Below are the code and all the weights of a small trained network. Each question names an input and a class and asks about switching units off, where a switched-off unit gives its printed mean instead of its output.

import numpy as np


def w(rows, s, z=0):
    codes = np.array(rows[::2]) - 128.0
    scale = np.full(codes.shape[1], s)
    scale[-1] = z or s
    return codes * scale


def norm(h):
    return h / np.sqrt((h * h).mean(-1, keepdims=True) + 1e-5)


def f(y):
    return np.maximum(y, 0)


def log_softmax(a):
    a = a - a.max(-1, keepdims=True)
    return a - np.log(np.exp(a).sum(-1, keepdims=True))


def net(x, mask):
    res = np.array(x, float).reshape(1, 4) / 4 @ E
    u = 0
    for l in range(3):
        y = f(norm(res) @ A[l][:, :-1].T + A[l][:, -1])
        res = res + np.where(mask[u : u + 10], y, B[l][:, -1]) @ B[l][:, :-1]
        u += 10
    return log_softmax(norm(res)[-1] @ U[:, :-1].T + U[:, -1])


A, B = {}, {}
E = w([
[160,185,193,246,234,189,77,151,157],'x0',
[178,12,172,190,86,161,144,76,163],'x1',
[106,105,5,130,102,213,42,179,179],'x2',
[166,182,192,160,3,131,97,161,112],'x3',
],0.0043)
A[0] = w([
[100,114,51,109,96,195,111,156,91,89],'0.n1',
[48,56,136,172,99,86,70,147,211,127],'0.n2',
[107,185,125,25,168,90,67,231,66,57],'0.n3',
[171,192,204,162,34,98,84,174,111,94],'0.n4',
[62,206,176,216,189,161,131,147,214,5],'0.n5',
[88,89,94,137,188,116,179,163,109,130],'0.n6',
[225,205,72,149,27,98,121,148,113,90],'0.n7',
[80,102,100,109,239,74,89,46,170,133],'0.n8',
[201,32,161,127,94,148,135,98,254,120],'0.n9',
[223,177,158,132,112,31,195,17,51,158],'0.n10',
],0.0055,0.0034)
B[0] = w([
[140,154,166,99,14,152,67,79,115,185],'0.n1',
[86,162,177,155,113,94,72,98,116,176],'0.n2',
[216,140,106,179,90,96,135,105,1,207],'0.n3',
[128,114,61,170,204,103,171,95,181,217],'0.n4',
[162,103,184,168,127,113,131,214,113,202],'0.n5',
[124,153,106,147,29,80,190,109,156,176],'0.n6',
[88,80,62,126,164,125,180,110,171,190],'0.n7',
[162,170,146,168,62,142,146,137,169,207],'0.n8',
[199,118,92,84,127,129,167,81,33,219],'0.n9',
[118,140,152,59,126,146,44,115,154,253],'0.n10',
],0.0072,0.0053)
A[1] = w([
[71,142,201,141,153,59,151,84,118,66],'1.n1',
[153,94,141,135,112,99,171,204,149,42],'1.n2',
[118,163,112,170,91,94,213,106,244,9],'1.n3',
[89,99,71,133,131,192,2,147,126,58],'1.n4',
[95,103,123,103,97,107,207,131,138,221],'1.n5',
[153,188,89,201,100,72,179,71,134,94],'1.n6',
[68,143,96,133,85,94,111,57,165,69],'1.n7',
[54,103,108,100,127,61,102,150,95,107],'1.n8',
[154,34,135,72,140,164,120,106,114,101],'1.n9',
[129,144,62,140,113,145,165,146,168,168],'1.n10',
],0.008,0.0011)
B[1] = w([
[103,183,44,102,144,232,157,1,191,180],'1.n1',
[190,121,190,150,167,134,75,125,163,143],'1.n2',
[131,57,31,49,213,173,51,155,150,188],'1.n3',
[164,188,168,46,106,130,143,34,168,189],'1.n4',
[114,111,142,214,185,255,91,198,166,187],'1.n5',
[168,49,61,56,110,113,26,134,75,253],'1.n6',
[91,149,128,122,146,91,102,135,175,213],'1.n7',
[143,114,145,149,68,152,202,234,118,161],'1.n8',
[108,146,98,208,92,108,105,151,70,192],'1.n9',
[36,152,121,58,174,210,125,82,119,174],'1.n10',
],0.0062,0.0061)
A[2] = w([
[88,157,160,90,168,109,183,65,155,68],'2.n1',
[155,127,118,118,191,198,91,186,194,252],'2.n2',
[144,94,144,72,134,50,74,96,196,6],'2.n3',
[169,47,117,198,126,106,134,86,190,186],'2.n4',
[53,97,77,108,97,148,153,168,97,170],'2.n5',
[121,229,69,121,160,107,122,200,82,109],'2.n6',
[140,94,86,90,218,123,101,63,180,75],'2.n7',
[131,144,82,113,169,130,142,134,117,103],'2.n8',
[98,89,100,78,1,104,120,178,160,252],'2.n9',
[141,173,107,93,140,147,170,89,128,131],'2.n10',
],0.0077,0.0019)
B[2] = w([
[194,196,199,85,26,98,50,115,175,152],'2.n1',
[132,131,190,104,165,60,182,183,189,236],'2.n2',
[170,129,155,147,166,76,40,127,136,167],'2.n3',
[2,185,71,73,123,126,186,148,33,191],'2.n4',
[73,210,195,227,198,158,137,131,116,191],'2.n5',
[38,23,125,132,83,190,209,39,74,192],'2.n6',
[81,87,88,121,76,162,84,192,148,227],'2.n7',
[57,114,98,129,184,223,102,99,60,163],'2.n8',
[193,115,201,152,223,85,179,173,178,253],'2.n9',
[108,119,94,139,49,146,99,111,165,173],'2.n10',
],0.0064,0.0068)
U = w([
[133,119,99,111,98,145,148,70,10,208],'0',
[104,104,90,71,166,167,90,163,157,169],'1',
[157,181,167,66,50,141,87,63,187,77],'2',
[139,158,179,149,166,114,190,190,137,185],'3',
[167,114,114,103,127,71,93,138,109,7],'4',
],0.013,0.0019)

Each question gives the input, the list of numbers given to net, and the class t.
The units are the neurons (one row each of A and B). Each row of codes is followed by its name. A weight is (code - 128) times the scale printed after its matrix; where a second scale follows, it is the last column's (A, B and U).
mask holds one flag per neuron, layer by layer. A switched-off neuron (its flag False) gives its mean, the last column of its row in B, instead of its output. The means were averaged over made-up inputs and are rounded, as every weight is.
A unit's drop is (log p(t) with every unit on - log p(t) with that unit switched off) / (log p(t) with every unit on - log p(t) with every unit switched off).
The circuit of an input: a set's keep is (log p(t) with only the set's units on - log p(t) with every unit switched off) / (log p(t) with every unit on - log p(t) with every unit switched off). Starting from the 12 units with the biggest drops (on a tie, the unit counted first), units are removed one at a time, each time the one whose removal leaves the highest keep (on an exact tie, the one counted first), for as long as the keep stays at least 0.8.
circuit, biggest first: the units of the circuit, biggest drop first
most important unit: the unit with the biggest drop
top k neurons: the k neurons with the biggest drops, biggest first
top k neurons in layer l: the k neurons of layer l with the biggest drops, biggest first
input [3,-7,-6,-6], class 0: most important unit -> 0.n3
input [-6,-3,5,0], class 3: circuit, biggest first -> [2.n9, 1.n8, 2.n5]
input [8,-5,5,3], class 3: circuit, biggest first -> [0.n5, 2.n2]
input [6,8,8,-3], class 0: top 2 neurons in layer 0 -> [0.n9, 0.n10]
input [7,-2,1,8], class 1: circuit, biggest first -> [0.n4, 1.n3]
input [6,8,3,8], class 0: circuit, biggest first -> [0.n9, 2.n4]
input [-8,1,-6,-2], class 3: top 3 neurons -> [1.n8, 2.n9, 1.n4]
input [-4,-6,-3,3], class 0: top 3 neurons -> [0.n3, 2.n6, 2.n2]
input [1,-6,7,2], class 2: top 3 neurons -> [1.n4, 0.n1, 0.n9]
input [7,7,8,-6], class 2: top 3 neurons in layer 0 -> [0.n3, 0.n4, 0.n2]
input [5,-8,-1,-4], class 0: top 2 neurons -> [0.n3, 2.n6]
input [-7,5,0,8], class 1: top 2 neurons -> [0.n4, 0.n7]
input [6,-5,5,-2], class 3: top 4 neurons -> [0.n5, 0.n9, 0.n10, 2.n2]
input [-1,-5,-8,-5], class 2: most important unit -> 0.n10
input [-4,-6,-5,8], class 1: top 3 neurons -> [0.n4, 0.n7, 0.n9]
input [-6,5,3,8], class 1: top 3 neurons -> [0.n4, 0.n7, 0.n3]
input [8,-5,-2,8], class 1: circuit, biggest first -> [0.n4, 1.n6]
input [-7,5,4,-6], class 3: top 4 neurons -> [2.n9, 0.n4, 2.n5, 0.n3]
input [6,2,-7,5], class 2: top 2 neurons -> [0.n10, 1.n1]
input [1,5,6,3], class 2: circuit, biggest first -> [1.n4]
input [-8,-2,-5,-1], class 3: top 2 neurons -> [1.n8, 2.n9]
